Here is a tiny trained network, its code and every weight. The questions are about switching its units off for an input and a class, where a switched-off unit gives its printed mean instead of its output.

import numpy as np


def w(rows, s, z=0):
    codes = np.array(rows[::2]) - 128.0
    scale = np.full(codes.shape[1], s)
    scale[-1] = z or s
    return codes * scale


def norm(h):
    return h / np.sqrt((h * h).mean(-1, keepdims=True) + 1e-5)


def f(y):
    return y / 2 * (1 + np.tanh(0.7978845608 * (y + 0.044715 * y**3)))


def log_softmax(a):
    a = a - a.max(-1, keepdims=True)
    return a - np.log(np.exp(a).sum(-1, keepdims=True))


def net(x, mask):
    res = np.array(x, float).reshape(1, 4) / 4 @ E
    u = 0
    for l in range(4):
        y = f(norm(res) @ A[l][:, :-1].T + A[l][:, -1])
        res = res + np.where(mask[u : u + 10], y, B[l][:, -1]) @ B[l][:, :-1]
        u += 10
    return log_softmax(norm(res)[-1] @ U[:, :-1].T + U[:, -1])


A, B = {}, {}
E = w([
[228,133,53,158,99,170,103,153],'x0',
[190,174,189,100,122,96,80,128],'x1',
[173,128,123,106,209,73,197,84],'x2',
[105,245,149,171,99,108,126,160],'x3',
],0.011)
A[0] = w([
[140,76,54,150,174,124,170,93,62],'L0N1',
[151,103,115,134,120,127,115,144,10],'L0N2',
[125,3,134,98,129,155,108,95,129],'L0N3',
[80,109,129,160,104,180,114,151,53],'L0N4',
[148,62,86,132,128,182,133,158,23],'L0N5',
[160,149,105,167,143,141,160,114,28],'L0N6',
[211,117,96,108,124,149,111,115,28],'L0N7',
[56,155,160,127,134,101,167,106,105],'L0N8',
[135,165,199,113,108,95,77,126,3],'L0N9',
[83,156,148,148,70,124,104,175,42],'L0N10',
],0.011,0.0053)
B[0] = w([
[114,148,181,70,130,227,165,97,204],'L0N1',
[104,138,131,163,169,132,121,125,117],'L0N2',
[91,2,77,116,156,140,82,129,253],'L0N3',
[109,86,122,56,88,113,157,217,178],'L0N4',
[124,194,125,202,114,147,116,51,190],'L0N5',
[187,136,105,122,131,146,70,131,137],'L0N6',
[181,130,196,204,200,135,67,173,178],'L0N7',
[108,71,168,240,192,129,146,75,192],'L0N8',
[153,192,140,6,105,181,177,52,168],'L0N9',
[201,92,160,93,148,210,111,187,181],'L0N10',
],0.0076,0.0067)
A[1] = w([
[111,78,149,76,202,56,146,81,112],'L1N1',
[102,166,109,92,147,64,146,127,86],'L1N2',
[141,186,1,75,109,154,210,118,40],'L1N3',
[90,189,213,113,83,98,76,167,93],'L1N4',
[57,129,177,136,110,135,72,159,57],'L1N5',
[246,160,188,99,173,108,114,120,89],'L1N6',
[37,177,161,188,81,163,117,171,44],'L1N7',
[40,96,132,226,120,196,198,170,41],'L1N8',
[64,176,114,148,83,151,59,144,2],'L1N9',
[173,113,50,120,118,84,101,189,91],'L1N10',
],0.0078,0.0062)
B[1] = w([
[57,48,145,135,32,85,82,242,237],'L1N1',
[100,110,133,190,26,153,128,94,113],'L1N2',
[231,169,68,135,168,165,19,56,134],'L1N3',
[138,115,141,108,146,221,197,55,177],'L1N4',
[155,103,84,131,201,194,125,123,136],'L1N5',
[139,170,197,94,143,64,156,246,254],'L1N6',
[180,78,144,104,208,169,181,216,164],'L1N7',
[185,235,146,1,146,124,236,94,228],'L1N8',
[98,60,177,94,137,95,93,155,121],'L1N9',
[99,151,80,158,107,68,60,153,151],'L1N10',
],0.0062,0.0038)
A[2] = w([
[86,2,90,2,83,74,80,44,12],'L2N1',
[66,166,138,101,26,92,94,146,39],'L2N2',
[176,164,178,85,64,76,107,111,64],'L2N3',
[168,131,107,145,101,60,108,190,55],'L2N4',
[23,148,161,246,65,218,133,134,58],'L2N5',
[31,73,16,148,16,120,110,50,4],'L2N6',
[209,173,74,209,56,38,101,141,43],'L2N7',
[113,216,85,110,121,198,172,61,46],'L2N8',
[152,169,44,175,91,34,125,131,40],'L2N9',
[130,45,51,225,68,91,75,103,104],'L2N10',
],0.007,0.0046)
B[2] = w([
[148,116,184,71,218,175,166,170,254],'L2N1',
[128,155,132,115,105,125,125,125,112],'L2N2',
[148,173,101,149,113,115,166,123,158],'L2N3',
[122,155,110,144,152,112,126,166,138],'L2N4',
[113,86,98,83,122,122,161,129,153],'L2N5',
[121,114,245,90,207,119,176,135,182],'L2N6',
[147,108,99,134,197,90,150,163,181],'L2N7',
[171,118,134,129,152,177,90,90,145],'L2N8',
[122,91,112,147,196,116,122,142,126],'L2N9',
[129,156,228,77,166,143,121,53,200],'L2N10',
],0.011,0.0037)
A[3] = w([
[126,190,78,198,103,95,147,101,105],'L3N1',
[119,125,132,170,160,144,86,56,40],'L3N2',
[55,139,140,134,108,10,139,97,6],'L3N3',
[127,43,110,121,140,136,74,86,110],'L3N4',
[121,181,83,123,84,106,130,72,71],'L3N5',
[158,127,211,96,109,117,32,105,15],'L3N6',
[160,86,116,113,86,207,111,206,110],'L3N7',
[45,85,128,114,159,155,165,123,119],'L3N8',
[125,133,73,121,94,148,160,119,17],'L3N9',
[78,126,145,121,118,22,145,112,5],'L3N10',
],0.011,0.0031)
B[3] = w([
[111,20,183,117,247,125,122,133,145],'L3N1',
[118,90,91,168,93,157,98,101,138],'L3N2',
[54,137,64,228,72,41,140,28,161],'L3N3',
[107,125,128,133,157,227,173,39,205],'L3N4',
[121,108,167,89,162,193,144,65,121],'L3N5',
[173,226,18,180,114,93,125,119,175],'L3N6',
[2,66,70,128,136,63,122,89,252],'L3N7',
[156,92,212,68,135,95,167,152,254],'L3N8',
[140,144,123,86,152,162,24,96,119],'L3N9',
[80,145,13,210,106,119,145,101,156],'L3N10',
],0.0078,0.0065)
U = w([
[60,165,161,221,106,13,199,72,136],'0',
[189,150,100,188,187,23,73,217,141],'1',
[209,251,196,74,111,143,164,125,149],'2',
[52,132,49,116,34,138,67,196,126],'3',
[175,100,67,196,171,202,68,29,120],'4',
[126,123,153,173,98,114,107,114,2],'5',
[73,19,203,63,175,168,192,111,183],'6',
],0.015,0.0078)

Each question gives the input, the list of numbers given to net, and the class t.
The units are the neurons (one row each of A and B). Each row of codes is followed by its name. A weight is (code - 128) times the scale printed after its matrix; where a second scale follows, it is the last column's (A, B and U).
mask holds one flag per neuron, layer by layer. A switched-off neuron (its flag False) gives its mean, the last column of its row in B, instead of its output. The means were averaged over made-up inputs and are rounded, as every weight is.
A unit's drop is (log p(t) with every unit on - log p(t) with that unit switched off) / (log p(t) with every unit on - log p(t) with every unit switched off).
The circuit of an input: a set's keep is (log p(t) with only the set's units on - log p(t) with every unit switched off) / (log p(t) with every unit on - log p(t) with every unit switched off). Starting from the 12 units with the biggest drops (on a tie, the unit counted first), units are removed one at a time, each time the one whose removal leaves the highest keep (on an exact tie, the one counted first), for as long as the keep stays at least 0.8.
units of the circuit, in order: the units of the circuit, biggest drop first
unit that matters most: the unit with the biggest drop
top k neurons: the k neurons with the biggest drops, biggest first
top k neurons in layer l: the k neurons of layer l with the biggest drops, biggest first
drop of u: that unit's drop, to one decimal
input [5,-2,5,1], class 2: unit that matters most	L0N1
input [3,6,-2,-1], class 2: top 2 neurons	[L0N3, L0N9]
input [-1,-5,4,6], class 0: top 2 neurons	[L0N8, L0N10]
input [8,-2,-2,1], class 1: top 2 neurons	[L0N3, L0N7]
input [2,2,-3,-6], class 4: units of the circuit, in order	[L0N5, L3N6]
input [3,5,0,-5], class 4: top 2 neurons	[L0N3, L3N4]
input [5,2,-7,-3], class 4: top 3 neurons	[L2N10, L1N6, L3N4]
input [8,2,7,-8], class 4: top 4 neurons	[L0N7, L3N8, L2N1, L0N5]
input [4,1,3,-2], class 1: top 2 neurons	[L0N7, L1N6]
input [-3,-7,2,6], class 0: top 3 neurons	[L0N8, L0N1, L2N1]
input [-2,8,-8,0], class 2: top 2 neurons	[L0N9, L0N3]
input [-5,-1,-1,8], class 2: top 3 neurons	[L1N8, L3N7, L0N3]
input [6,2,-3,6], class 1: top 2 neurons in layer 0	[L0N1, L0N3]
input [7,-5,8,1], class 4: units of the circuit, in order	[L1N3]
input [-1,-4,4,3], class 0: top 3 neurons in layer 0	[L0N8, L0N10, L0N5]
input [2,7,-2,-8], class 4: top 2 neurons	[L0N7, L3N6]
input [-7,4,1,6], class 0: top 2 neurons	[L0N8, L2N1]
input [4,5,3,-5], class 1: top 2 neurons in layer 0	[L0N7, L0N8]
input [2,7,-4,-7], class 4: drop of L0N7	0.2
input [5,-7,6,-3], class 4: unit that matters most	L0N5
input [4,2,3,-4], class 4: drop of L0N7	0.8
input [2,-8,2,6], class 2: drop of L1N7	0.1
